Here is a tiny trained network, its code and every weight. The questions are about switching its units off for an input and a class, where a switched-off unit gives its printed mean instead of its output.

import numpy as np


def w(rows, s, z=0):
    codes = np.array(rows[::2]) - 128.0
    scale = np.full(codes.shape[1], s)
    scale[-1] = z or s
    return codes * scale


def norm(h):
    return h / np.sqrt((h * h).mean(-1, keepdims=True) + 1e-5)


def f(y):
    return np.maximum(y, 0)


def log_softmax(a):
    a = a - a.max(-1, keepdims=True)
    return a - np.log(np.exp(a).sum(-1, keepdims=True))


def net(x, mask):
    res = np.array(x, float).reshape(1, 2) / 4 @ E
    u = 0
    for l in range(2):
        y = f(norm(res) @ A[l][:, :-1].T + A[l][:, -1])
        res = res + np.where(mask[u : u + 8], y, B[l][:, -1]) @ B[l][:, :-1]
        u += 8
    return log_softmax(norm(res)[-1] @ U[:, :-1].T + U[:, -1])


A, B = {}, {}
E = w([
[100,103,136,253,163,71,155],'x0',
[132,134,98,191,122,189,84],'x1',
],0.011)
A[0] = w([
[160,175,163,76,82,155,122,253],'0.n1',
[79,83,111,192,138,95,236,202],'0.n2',
[88,163,118,186,135,130,110,91],'0.n3',
[150,92,129,81,112,99,156,188],'0.n4',
[65,138,2,146,195,163,74,169],'0.n5',
[80,120,165,105,113,80,156,44],'0.n6',
[137,120,177,81,145,88,161,154],'0.n7',
[131,226,114,124,77,131,102,73],'0.n8',
],0.0074,0.0008)
B[0] = w([
[180,60,122,147,98,143,148,232],'0.n1',
[168,145,154,69,118,217,146,254],'0.n2',
[171,146,123,59,84,135,191,192],'0.n3',
[76,162,54,178,65,108,90,191],'0.n4',
[35,182,147,49,207,18,73,213],'0.n5',
[134,64,88,143,188,117,65,184],'0.n6',
[1,79,108,152,144,76,90,205],'0.n7',
[195,110,150,197,52,69,133,178],'0.n8',
],0.0064,0.006)
A[1] = w([
[103,157,149,129,220,119,120,254],'1.n1',
[149,191,153,115,162,88,123,105],'1.n2',
[148,47,44,243,100,144,70,100],'1.n3',
[160,97,64,156,81,48,83,71],'1.n4',
[122,85,138,254,128,137,224,106],'1.n5',
[119,240,72,179,126,219,31,127],'1.n6',
[90,98,127,55,186,193,181,126],'1.n7',
[181,158,56,133,70,158,155,164],'1.n8',
],0.0078,0.0035)
B[1] = w([
[159,148,103,85,117,149,82,249],'1.n1',
[206,118,137,232,120,178,218,151],'1.n2',
[191,207,157,117,222,118,138,192],'1.n3',
[139,182,144,203,191,176,155,187],'1.n4',
[159,86,101,37,2,152,134,239],'1.n5',
[35,38,132,105,128,62,155,253],'1.n6',
[151,196,119,235,209,97,129,173],'1.n7',
[176,138,104,153,124,94,197,196],'1.n8',
],0.0078,0.0057)
U = w([
[207,85,99,96,9,138,177,226],'0',
[37,85,102,109,149,43,110,227],'1',
[186,228,137,183,217,95,150,219],'2',
[107,142,252,127,124,125,147,17],'3',
[105,137,144,189,93,188,111,14],'4',
[119,142,172,163,102,166,119,16],'5',
[121,138,166,180,93,144,123,4],'6',
],0.012,0.0033)

Each question gives the input, the list of numbers given to net, and the class t.
The units are the neurons (one row each of A and B). Each row of codes is followed by its name. A weight is (code - 128) times the scale printed after its matrix; where a second scale follows, it is the last column's (A, B and U).
mask holds one flag per neuron, layer by layer. A switched-off neuron (its flag False) gives its mean, the last column of its row in B, instead of its output. The means were averaged over made-up inputs and are rounded, as every weight is.
A unit's drop is (log p(t) with every unit on - log p(t) with that unit switched off) / (log p(t) with every unit on - log p(t) with every unit switched off).
The circuit of an input: a set's keep is (log p(t) with only the set's units on - log p(t) with every unit switched off) / (log p(t) with every unit on - log p(t) with every unit switched off). Starting from the 12 units with the biggest drops (on a tie, the unit counted first), units are removed one at a time, each time the one whose removal leaves the highest keep (on an exact tie, the one counted first), for as long as the keep stays at least 0.8.
units of the circuit, in order: the units of the circuit, biggest drop first
most important unit: the unit with the biggest drop
k most important neurons: the k neurons with the biggest drops, biggest first
top k neurons in layer l: the k neurons of layer l with the biggest drops, biggest first
drop of u: that unit's drop, to one decimal
input [-1,5], class 1: units of the circuit, in order	1.n6
input [7,-7], class 0: 4 most important neurons	1.n5, 0.n5, 0.n2, 1.n6
input [0,3], class 2: 3 most important neurons	1.n5, 1.n2, 0.n5
input [3,-1], class 2: units of the circuit, in order	0.n2, 1.n7
input [-6,-8], class 1: units of the circuit, in order	0.n7, 1.n5
input [1,3], class 2: top 2 neurons in layer 1	1.n5, 1.n2
input [4,-4], class 0: 4 most important neurons	0.n5, 1.n5, 1.n6, 0.n2
input [-1,3], class 2: 4 most important neurons	0.n2, 1.n5, 0.n8, 1.n2
input [-3,-5], class 1: 2 most important neurons	0.n7, 1.n5
input [-1,-3], class 2: top 2 neurons in layer 1	1.n3, 1.n4
input [7,7], class 0: top 2 neurons in layer 0	0.n3, 0.n7
input [6,-5], class 0: 3 most important neurons	1.n5, 0.n5, 0.n2
input [7,-6], class 0: top 2 neurons in layer 0	0.n5, 0.n2
input [3,3], class 2: 3 most important neurons	0.n5, 0.n3, 0.n4
input [-7,8], class 1: most important unit	1.n6
input [7,6], class 0: 2 most important neurons	1.n5, 0.n3
input [0,-2], class 2: 3 most important neurons	1.n3, 0.n5, 1.n6
input [0,2], class 2: drop of 0.n5	0.1
input [8,5], class 0: drop of 1.n5	2.1
input [-1,8], class 1: drop of 1.n6	0.6
input [8,1], class 0: drop of 1.n5	1.1
input [-1,-2], class 2: most important neuron	1.n3
